Below are the code and all the weights of a small trained network. Each question names an input and a target symbol and asks about switching units off, where a switched-off unit gives its printed mean instead of its output.

import numpy as np


def w(rows, s, z=0):
    codes = np.array(rows[::2]) - 128.0
    scale = np.full(codes.shape[1], s)
    scale[-1] = z or s
    return codes * scale


def norm(h):
    return h / np.sqrt((h * h).mean(-1, keepdims=True) + 1e-5)


def f(y):
    return np.maximum(y, 0)


def softmax(a):
    e = np.exp(a - a.max(-1, keepdims=True))
    return e / e.sum(-1, keepdims=True)


def log_softmax(a):
    a = a - a.max(-1, keepdims=True)
    return a - np.log(np.exp(a).sum(-1, keepdims=True))


def net(x, mask):
    ids = ['ΔΛαβγεζηθξστω'.index(c) for c in x.split()]
    T = len(ids)
    res = E[ids] + P[:T]
    r = norm(res)
    for j in range(2):
        rows = slice(3 * j, 3 * j + 3)
        q, k, v = (r @ M[0][rows].T for M in (Q, K, V))
        z = softmax(np.where(np.tri(T) > 0, q @ k.T / 3**0.5, -1e9)) @ v
        o = O[0][rows]
        res = res + np.where(mask[j], z, o[:, -1]) @ o[:, :-1]
    y = f(norm(res) @ A[0][:, :-1].T + A[0][:, -1])
    res = res + np.where(mask[2:14], y, B[0][:, -1]) @ B[0][:, :-1]
    return log_softmax(norm(res)[-1] @ U[:, :-1].T + U[:, -1])


Q, K, V, O, A, B = {}, {}, {}, {}, {}, {}
E = w([
[137,202,215,35,113,124,117,95,159],'Δ',
[101,73,98,224,133,138,102,146,198],'Λ',
[141,156,129,135,71,163,154,109,43],'α',
[49,112,97,122,121,125,175,1,116],'β',
[59,195,102,120,79,185,63,99,152],'γ',
[162,94,66,174,58,175,127,117,106],'ε',
[63,215,179,139,74,70,186,190,136],'ζ',
[223,147,151,108,54,161,157,185,175],'η',
[146,140,153,103,117,127,52,158,233],'θ',
[108,105,204,120,165,53,155,80,183],'ξ',
[119,91,156,88,138,147,76,68,229],'σ',
[228,120,145,80,102,129,179,83,161],'τ',
[187,26,84,114,117,168,126,73,177],'ω',
],0.0063)
P = w([
[116,114,166,81,136,198,175,157,169],'0',
[117,100,143,118,26,109,134,126,149],'1',
[146,168,154,188,77,143,158,84,167],'2',
[110,106,246,229,37,166,122,92,143],'3',
[141,121,158,120,202,176,110,149,73],'4',
[81,69,107,63,91,67,97,184,75],'5',
[125,155,58,74,223,139,174,183,141],'6',
[160,214,55,165,122,84,160,92,157],'7',
[243,125,171,178,212,216,84,96,90],'8',
[103,104,255,188,76,117,93,37,139],'9',
[69,35,104,92,89,76,18,88,41],'10',
],0.01)
Q[0] = w([
[122,66,198,158,34,139,64,126,112],'h0',
[152,134,136,107,212,157,53,152,9],'h0',
[159,134,231,254,183,206,129,103,160],'h0',
[160,220,97,190,151,154,190,73,184],'h1',
[71,167,166,180,48,113,132,66,144],'h1',
[76,103,52,83,88,79,169,154,163],'h1',
],0.033)
K[0] = w([
[162,191,3,100,170,134,181,130,145],'h0',
[133,151,98,136,26,42,84,66,100],'h0',
[105,53,132,43,154,125,136,220,97],'h0',
[118,57,196,105,172,184,112,143,74],'h1',
[144,166,74,78,224,150,169,152,110],'h1',
[147,204,155,214,147,167,162,97,125],'h1',
],0.034)
V[0] = w([
[97,134,191,133,190,15,160,101,142],'h0',
[74,132,149,134,111,146,229,151,142],'h0',
[74,148,96,177,128,121,57,213,210],'h0',
[239,134,201,91,124,111,141,200,177],'h1',
[62,167,162,59,129,154,78,71,186],'h1',
[151,4,82,143,177,136,132,57,182],'h1',
],0.028)
O[0] = w([
[94,193,163,228,208,122,108,125,82,44],'h0',
[192,189,118,182,91,175,143,92,180,254],'h0',
[22,139,178,109,37,98,202,168,112,109],'h0',
[42,75,209,140,198,212,108,232,81,172],'h1',
[147,162,134,143,99,6,89,182,176,230],'h1',
[211,179,91,89,209,66,222,161,46,146],'h1',
],0.013,0.019)
A[0] = w([
[205,119,61,149,108,207,108,124,140,125],'n0',
[173,180,137,87,194,34,217,174,58,111],'n1',
[128,53,184,113,208,194,100,109,139,203],'n2',
[81,156,147,140,81,108,233,161,120,216],'n3',
[49,61,189,143,139,155,104,180,123,51],'n4',
[148,109,147,136,55,216,227,92,44,169],'n5',
[126,74,156,54,128,134,141,155,132,107],'n6',
[88,175,91,200,197,142,100,177,80,7],'n7',
[145,132,79,65,139,157,249,95,111,253],'n8',
[89,193,72,167,181,133,139,118,185,137],'n9',
[182,122,136,71,220,175,176,111,95,91],'n10',
[162,121,128,7,114,167,171,145,90,176],'n11',
],0.017,0.0015)
B[0] = w([
[85,169,224,79,206,96,73,101,113,231],'n0',
[35,168,6,188,130,215,34,139,183,248],'n1',
[159,112,21,51,140,84,79,127,124,193],'n2',
[96,143,119,63,200,45,47,82,134,193],'n3',
[201,235,94,124,69,109,124,104,48,222],'n4',
[133,61,121,99,109,121,10,86,85,196],'n5',
[156,209,132,185,135,142,121,149,93,185],'n6',
[93,40,235,129,131,77,71,82,159,177],'n7',
[210,115,174,204,69,86,110,51,97,230],'n8',
[173,138,182,114,92,66,133,55,65,169],'n9',
[110,27,101,177,52,51,184,229,136,194],'n10',
[160,103,204,220,80,119,100,117,148,216],'n11',
],0.018,0.014)
U = w([
[182,152,153,151,112,117,38,189,170,254],'Δ',
[81,110,75,136,96,81,76,49,65,183],'Λ',
[112,86,150,39,185,210,95,68,210,67],'α',
[226,206,70,142,192,96,186,79,141,81],'β',
[89,95,130,83,52,58,186,157,234,85],'γ',
[217,41,231,146,78,132,180,86,97,62],'ε',
[72,171,150,199,76,254,175,105,158,92],'ζ',
[178,150,80,81,91,251,126,160,37,78],'η',
[91,192,167,80,121,84,190,183,31,109],'θ',
[66,108,229,214,231,92,154,138,139,84],'ξ',
[24,143,37,140,175,130,110,172,175,56],'σ',
[154,47,102,70,215,80,132,193,97,106],'τ',
[139,79,41,245,95,153,172,176,122,74],'ω',
],0.0052,0.0048)

Each question gives the input, a string of symbols that net reads in full, and the target symbol t.
The units are the heads (3 rows each of Q, K, V and O) and the neurons (one row each of A and B). Each row of codes is followed by its name. A weight is (code - 128) times the scale printed after its matrix; where a second scale follows, it is the last column's (O, A, B and U).
mask holds one flag per unit, heads first, then neurons. A switched-off unit (its flag False) gives its mean, the last column of its rows in O or B, instead of its output. The means were averaged over made-up inputs and are rounded, as every weight is.
A unit's drop is (log p(t) with every unit on - log p(t) with that unit switched off) / (log p(t) with every unit on - log p(t) with every unit switched off).
The circuit of an input: a set's keep is (log p(t) with only the set's units on - log p(t) with every unit switched off) / (log p(t) with every unit on - log p(t) with every unit switched off). Starting from the 12 units with the biggest drops (on a tie, the unit counted first), units are removed one at a time, each time the one whose removal leaves the highest keep (on an exact tie, the one counted first), for as long as the keep stays at least 0.8.
circuit, biggest first: the units of the circuit, biggest drop first
unit that matters most: the unit with the biggest drop
k most important neurons: the k neurons with the biggest drops, biggest first
which heads matter: for each layer, one digit per head in row order, 1 if its drop is at least 0.15 and else 0, layers parted by /
drop when u is switched off: that unit's drop, to one decimal
input ξ ξ τ Λ γ ε θ τ α, target ε: circuit, biggest first => h1, n1, h0, n11
input σ Δ ε σ ε ξ ε β θ, target ξ: which heads matter => 10
input β β Λ α, target β: circuit, biggest first => h1, h0
input ε α β β ω Δ Δ, target β: circuit, biggest first => h1, h0
input σ Δ γ γ β α β α ε ζ, target β: circuit, biggest first => h1
input ω β η θ ε ω σ ξ γ ξ, target σ: circuit, biggest first => n1, h1, h0
input θ σ γ ω, target θ: circuit, biggest first => h1, h0, n4, n1
input Δ ω Δ ε η, target ω: which heads matter => 01
input α θ γ α β β, target γ: which heads matter => 11
input γ α γ ε ε Λ β θ ξ, target Λ: which heads matter => 11
input θ θ Δ Λ ω β ε Δ η, target β: which heads matter => 01
input ω ζ Δ σ, target ω: which heads matter => 01
input θ γ γ, target θ: which heads matter => 11
input θ β γ θ β ζ, target γ: unit that matters most => h1
input η Δ α Δ ζ η, target α: which heads matter => 01
input γ ξ ω ε β β, target ω: which heads matter => 01
input ω θ Δ, target ω: 2 most important neurons => n1, n10
input ε β γ, target ε: which heads matter => 11
input β ε β ε Λ β Δ, target ε: which heads matter => 01
input α θ α ε ω ε τ ζ, target ω: which heads matter => 01
input ε σ Δ β Δ, target σ: unit that matters most => n1
input σ Λ ε ε θ τ τ, target ε: drop when n11 is switched off => 0.0
input β ε ε τ α ω η β τ ε ξ, target β: drop when h0 is switched off => 0.1
input ξ τ ξ γ ε ξ, target ξ: drop when n7 is switched off => 0.2
